[[136 131 109 148 126 142 113]
 [153 139 140 134 121 128 118]
 [117 128 135 124 136 102 140]
 [134 123 116 133 138 110 137]
 [132 119 109 126 135 148 131]]
Rows and columns are numbered from 0.
The bottom-right entry: 131
The entry in row 2 and column 0 -> 117
The top entry of the column that holds the smallest entry: 142
Read off the entry in the top-left corner.
A: 136
Read off the entry in row 1 and column 0.
A: 153
Read off the entry just right of the smallest entry.
A: 140
The entry at row 1, column 1 is 139
The entry in the bottom-left corner is 132
The entry just right of the centre entry: 136
The entry at row 0, column 2 -> 109
Read off the entry at row 0, column 1.
A: 131
The smallest entry is 102
